Below are the code and all the weights of a small trained network. Each question names an input and a target symbol and asks about switching units off, where a switched-off unit gives its printed mean instead of its output.

import numpy as np


def w(rows, s, z=0):
    codes = np.array(rows[::2]) - 128.0
    scale = np.full(codes.shape[1], s)
    scale[-1] = z or s
    return codes * scale


def norm(h):
    return h / np.sqrt((h * h).mean(-1, keepdims=True) + 1e-5)


def f(y):
    return np.maximum(y, 0)


def softmax(a):
    e = np.exp(a - a.max(-1, keepdims=True))
    return e / e.sum(-1, keepdims=True)


def log_softmax(a):
    a = a - a.max(-1, keepdims=True)
    return a - np.log(np.exp(a).sum(-1, keepdims=True))


def net(x, mask):
    ids = ['ΔΠΣΩβλ'.index(c) for c in x.split()]
    T = len(ids)
    res = E[ids] + P[:T]
    u = 0
    for l in range(2):
        q, k, v = (norm(res) @ M[l].T for M in (Q, K, V))
        z = softmax(np.where(np.tri(T) > 0, q @ k.T / 3**0.5, -1e9)) @ v
        res = res + np.where(mask[u], z, O[l][:, -1]) @ O[l][:, :-1]
        u += 1
        y = f(norm(res) @ A[l][:, :-1].T + A[l][:, -1])
        res = res + np.where(mask[u : u + 12], y, B[l][:, -1]) @ B[l][:, :-1]
        u += 12
    return log_softmax(norm(res)[-1] @ U[:, :-1].T + U[:, -1])


Q, K, V, O, A, B = {}, {}, {}, {}, {}, {}
E = w([
[44,154,114,76],'Δ',
[122,63,78,7],'Π',
[167,158,187,160],'Σ',
[64,125,213,168],'Ω',
[175,127,133,78],'β',
[68,30,187,86],'λ',
],0.014)
P = w([
[76,108,2,223],'0',
[129,131,160,43],'1',
[142,136,160,52],'2',
[155,137,165,66],'3',
[160,146,164,69],'4',
[170,145,168,80],'5',
[175,148,165,86],'6',
[179,153,164,93],'7',
[185,156,166,101],'8',
[189,159,162,106],'9',
[186,167,160,99],'10',
],0.006)
Q[0] = w([
[239,76,210,2],'L0H1',
[121,113,188,7],'L0H1',
[97,204,240,104],'L0H1',
],0.0062)
K[0] = w([
[147,97,96,237],'L0H1',
[105,140,1,139],'L0H1',
[56,89,171,188],'L0H1',
],0.009)
V[0] = w([
[254,102,58,154],'L0H1',
[254,145,66,59],'L0H1',
[49,150,4,181],'L0H1',
],0.0059)
O[0] = w([
[192,254,145,115,3],'L0H1',
[108,24,175,152,13],'L0H1',
[173,127,117,238,194],'L0H1',
],0.0071,0.0024)
A[0] = w([
[126,141,167,203,177],'L0N1',
[154,164,92,81,197],'L0N2',
[13,197,136,123,169],'L0N3',
[138,151,66,80,210],'L0N4',
[95,167,150,102,108],'L0N5',
[170,105,187,71,83],'L0N6',
[177,106,98,141,132],'L0N7',
[131,113,160,124,234],'L0N8',
[142,190,183,175,253],'L0N9',
[84,187,75,110,74],'L0N10',
[169,190,87,110,197],'L0N11',
[191,119,129,100,61],'L0N12',
],0.011,0.0022)
B[0] = w([
[160,149,117,68,163],'L0N1',
[156,93,182,123,187],'L0N2',
[164,63,207,127,223],'L0N3',
[144,107,166,252,184],'L0N4',
[230,95,94,194,173],'L0N5',
[137,135,36,119,253],'L0N6',
[138,200,114,64,152],'L0N7',
[58,113,135,78,208],'L0N8',
[42,132,82,41,196],'L0N9',
[195,107,111,164,156],'L0N10',
[53,98,202,80,174],'L0N11',
[148,128,142,253,182],'L0N12',
],0.0049,0.0063)
Q[1] = w([
[2,57,111,147],'L1H1',
[177,88,186,101],'L1H1',
[142,198,49,251],'L1H1',
],0.012)
K[1] = w([
[47,108,15,144],'L1H1',
[242,135,41,216],'L1H1',
[188,27,210,2],'L1H1',
],0.0084)
V[1] = w([
[145,101,228,2],'L1H1',
[213,108,98,18],'L1H1',
[108,33,46,150],'L1H1',
],0.007)
O[1] = w([
[23,138,132,119,104],'L1H1',
[204,93,1,162,163],'L1H1',
[193,17,171,55,254],'L1H1',
],0.0073,0.0014)
A[1] = w([
[100,196,132,195,103],'L1N1',
[113,65,98,148,144],'L1N2',
[98,60,154,49,4],'L1N3',
[52,130,122,80,87],'L1N4',
[88,84,152,175,138],'L1N5',
[109,131,75,165,115],'L1N6',
[91,106,164,182,204],'L1N7',
[81,177,180,147,114],'L1N8',
[200,202,113,199,131],'L1N9',
[90,163,195,173,189],'L1N10',
[210,163,112,174,70],'L1N11',
[254,149,175,73,137],'L1N12',
],0.011,0.0026)
B[1] = w([
[159,139,76,204,155],'L1N1',
[74,133,112,89,191],'L1N2',
[72,162,62,154,254],'L1N3',
[133,95,159,119,185],'L1N4',
[193,88,141,156,180],'L1N5',
[153,134,190,204,176],'L1N6',
[190,194,217,204,176],'L1N7',
[198,98,80,14,149],'L1N8',
[64,64,186,81,176],'L1N9',
[105,255,66,49,156],'L1N10',
[43,115,172,176,161],'L1N11',
[192,227,63,228,202],'L1N12',
],0.0055,0.0073)
U = w([
[247,125,187,184,70],'Δ',
[205,84,54,89,4],'Π',
[140,214,86,72,183],'Σ',
[139,173,237,96,98],'Ω',
[100,138,101,204,202],'β',
[78,59,163,81,157],'λ',
],0.015,0.0021)

Each question gives the input, a string of symbols that net reads in full, and the target symbol t.
The units are the heads (3 rows each of Q, K, V and O) and the neurons (one row each of A and B). Each row of codes is followed by its name. A weight is (code - 128) times the scale printed after its matrix; where a second scale follows, it is the last column's (O, A, B and U).
mask holds one flag per unit, layer by layer, with each layer's heads first. A switched-off unit (its flag False) gives its mean, the last column of its rows in O or B, instead of its output. The means were averaged over made-up inputs and are rounded, as every weight is.
A unit's drop is (log p(t) with every unit on - log p(t) with that unit switched off) / (log p(t) with every unit on - log p(t) with every unit switched off).
The circuit of an input: a set's keep is (log p(t) with only the set's units on - log p(t) with every unit switched off) / (log p(t) with every unit on - log p(t) with every unit switched off). Starting from the 12 units with the biggest drops (on a tie, the unit counted first), units are removed one at a time, each time the one whose removal leaves the highest keep (on an exact tie, the one counted first), for as long as the keep stays at least 0.8.
circuit, biggest first: the units of the circuit, biggest drop first
top k neurons: the k neurons with the biggest drops, biggest first
k most important neurons of layer l: the k neurons of layer l with the biggest drops, biggest first
input λ Σ λ Π Σ λ Δ λ λ β Π, target λ: top 3 neurons : L0N6, L0N5, L0N10
input Ω Π λ Δ β λ Ω Δ Π Σ Δ, target Ω: circuit, biggest first : L1H1
input Δ λ Π λ λ β Σ Σ Π, target Δ: circuit, biggest first : L1H1, L1N12, L0N4
input Π Π Ω β β Ω λ, target Π: circuit, biggest first : L1H1, L0N3
input β Π Π β Σ λ Δ Δ, target Δ: 3 most important neurons of layer 0 : L0N3, L0N6, L0N8
input Ω Ω λ β Δ β, target β: 4 most important neurons of layer 0 : L0N12, L0N8, L0N3, L0N7
input β β β λ Σ λ Ω β Δ Δ, target β: top 2 neurons : L0N7, L0N11
input Σ Σ Ω, target Σ: circuit, biggest first : L1N10, L0H1
input β λ Δ λ β Ω Δ β Σ, target Σ: top 2 neurons : L0N9, L0N4
input Δ Ω λ λ β λ Π λ, target Δ: top 4 neurons : L0N9, L1N12, L0N11, L1N9
input β Ω Δ β Π Σ Δ Δ, target β: top 3 neurons : L0N3, L0N7, L0N11
input λ β Δ λ λ Δ Δ β β Δ, target λ: top 4 neurons : L0N12, L0N6, L1N6, L1N3
input Σ Σ Δ Π β Δ λ Ω Δ β, target Σ: circuit, biggest first : L0H1, L1H1
input Π λ λ Δ λ β, target β: 2 most important neurons of layer 0 : L0N12, L0N9
input Ω Δ Π λ β, target Ω: 3 most important neurons of layer 0 : L0N11, L0N12, L0N4
input Δ β Δ Σ Δ λ Σ, target Σ: circuit, biggest first : L0N9, L0N3
input Ω β Δ Δ Δ λ Δ Ω Ω Δ, target Ω: top 2 neurons : L0N3, L0N6
input β Ω Ω Δ Σ Π, target β: top neuron : L0N12
input λ β Δ β β, target λ: top 2 neurons : L0N6, L0N11
input β Σ Σ, target β: most important neuron of layer 1 : L1N1
input λ Ω λ Δ Δ β, target λ: 2 most important neurons of layer 0 : L0N6, L0N12
input Ω λ λ β, target Ω: top 3 neurons : L0N11, L0N12, L1N9
input Σ β Ω Δ β Π, target Σ: top 4 neurons : L0N3, L1N5, L0N11, L0N5
input λ Σ λ λ β λ Π β Π Σ, target λ: top 2 neurons : L0N9, L0N11
input Σ Π Σ β Π, target Σ: 3 most important neurons of layer 0 : L0N3, L0N11, L0N6
input Σ Σ β Π Ω Δ λ λ Δ λ, target Σ: top 3 neurons : L0N6, L0N11, L1N10
input β β λ β Σ, target β: 3 most important neurons of layer 0 : L0N7, L0N11, L0N5
